Below is a small trained network, with its code and all its weights. Each question gives an input and a target symbol and asks what happens when units are switched off, that is, made to give their printed mean instead of their output.

import numpy as np


def w(rows, s, z=0):
    codes = np.array(rows[::2]) - 128.0
    scale = np.full(codes.shape[1], s)
    scale[-1] = z or s
    return codes * scale


def norm(h):
    return h / np.sqrt((h * h).mean(-1, keepdims=True) + 1e-5)


def f(y):
    return y / 2 * (1 + np.tanh(0.7978845608 * (y + 0.044715 * y**3)))


def softmax(a):
    e = np.exp(a - a.max(-1, keepdims=True))
    return e / e.sum(-1, keepdims=True)


def log_softmax(a):
    a = a - a.max(-1, keepdims=True)
    return a - np.log(np.exp(a).sum(-1, keepdims=True))


def net(x, mask):
    ids = ['ΔΞΦΩγζημτψ'.index(c) for c in x.split()]
    T = len(ids)
    res = E[ids] + P[:T]
    r = norm(res)
    for j in range(2):
        rows = slice(2 * j, 2 * j + 2)
        q, k, v = (r @ M[0][rows].T for M in (Q, K, V))
        z = softmax(np.where(np.tri(T) > 0, q @ k.T / 2**0.5, -1e9)) @ v
        o = O[0][rows]
        res = res + np.where(mask[j], z, o[:, -1]) @ o[:, :-1]
    y = f(norm(res) @ A[0][:, :-1].T + A[0][:, -1])
    res = res + np.where(mask[2:6], y, B[0][:, -1]) @ B[0][:, :-1]
    return log_softmax(norm(res)[-1] @ U[:, :-1].T + U[:, -1])


Q, K, V, O, A, B = {}, {}, {}, {}, {}, {}
E = w([
[118,145,154],'Δ',
[128,180,60],'Ξ',
[141,173,81],'Φ',
[69,155,198],'Ω',
[199,156,250],'γ',
[119,140,149],'ζ',
[95,157,157],'η',
[40,233,254],'μ',
[91,141,191],'τ',
[104,171,196],'ψ',
],0.0028)
P = w([
[150,104,79],'0',
[78,132,162],'1',
[76,3,59],'2',
[120,190,117],'3',
[79,137,156],'4',
[86,23,71],'5',
[119,189,126],'6',
[71,137,161],'7',
[89,34,69],'8',
[120,193,136],'9',
[67,144,157],'10',
],0.0047)
Q[0] = w([
[73,219,253],'h0',
[28,69,202],'h0',
[91,153,122],'h1',
[248,140,62],'h1',
],0.0067)
K[0] = w([
[254,130,151],'h0',
[188,11,11],'h0',
[129,92,122],'h1',
[192,145,158],'h1',
],0.0064)
V[0] = w([
[3,131,114],'h0',
[141,63,204],'h0',
[134,220,165],'h1',
[69,112,153],'h1',
],0.0059)
O[0] = w([
[101,32,110,252],'h0',
[255,117,239,127],'h0',
[97,190,88,48],'h1',
[193,127,76,254],'h1',
],0.0059,0.0021)
A[0] = w([
[100,140,17,3],'n0',
[156,172,152,163],'n1',
[107,254,128,227],'n2',
[98,156,166,33],'n3',
],0.0069,0.0017)
B[0] = w([
[62,152,226,147],'n0',
[154,104,139,136],'n1',
[163,122,3,252],'n2',
[31,116,199,135],'n3',
],0.005,0.0024)
U = w([
[153,63,162,218],'Δ',
[121,175,118,106],'Ξ',
[106,159,92,109],'Φ',
[128,40,84,113],'Ω',
[113,146,155,4],'γ',
[110,173,78,123],'ζ',
[87,137,140,28],'η',
[99,164,254,194],'μ',
[126,161,100,35],'τ',
[245,187,114,228],'ψ',
],0.0098,0.0039)

Each question gives the input, a string of symbols that net reads in full, and the target symbol t.
The units are the heads (2 rows each of Q, K, V and O) and the neurons (one row each of A and B). Each row of codes is followed by its name. A weight is (code - 128) times the scale printed after its matrix; where a second scale follows, it is the last column's (O, A, B and U).
mask holds one flag per unit, heads first, then neurons. A switched-off unit (its flag False) gives its mean, the last column of its rows in O or B, instead of its output. The means were averaged over made-up inputs and are rounded, as every weight is.
A unit's drop is (log p(t) with every unit on - log p(t) with that unit switched off) / (log p(t) with every unit on - log p(t) with every unit switched off).
The circuit of an input: a set's keep is (log p(t) with only the set's units on - log p(t) with every unit switched off) / (log p(t) with every unit on - log p(t) with every unit switched off). Starting from all 6 units, units are removed one at a time, each time the one whose removal leaves the highest keep (on an exact tie, the one counted first), for as long as the keep stays at least 0.8.
circuit, biggest first: the units of the circuit, biggest drop first
most important unit: the unit with the biggest drop
which heads matter: for each layer, one digit per head in row order, 1 if its drop is at least 0.15 and else 0, layers parted by /
drop when u is switched off: that unit's drop, to one decimal
input γ η τ τ Ω τ τ γ, target ψ: circuit, biggest first => h0, n2
input γ Δ η γ Ω τ Ω Φ τ Ω τ, target ψ: circuit, biggest first => h0, n2
input γ Φ η τ ζ, target ψ: most important unit => h0
input τ Ξ ψ τ τ τ γ ψ τ ψ Φ, target μ: circuit, biggest first => n2, h0
input Ω Ω ψ τ ψ ψ τ, target Δ: circuit, biggest first => h0, n2, n0
input τ Ω τ τ, target μ: which heads matter => 11
input τ γ ζ Ω τ τ γ ψ μ τ ζ, target μ: which heads matter => 10
input τ η τ Φ ψ τ Ω Φ, target μ: which heads matter => 00
input γ τ ψ Ω Ω γ τ Ω Ω Ω, target ψ: drop when n2 is switched off => 0.1
input Ω μ Φ τ Φ τ τ τ γ Ξ ζ, target μ: drop when h0 is switched off => 0.4
input Ω τ ψ τ, target Δ: drop when n2 is switched off => 0.4
input τ ζ τ τ Φ τ τ Δ, target μ: drop when h0 is switched off => 0.2
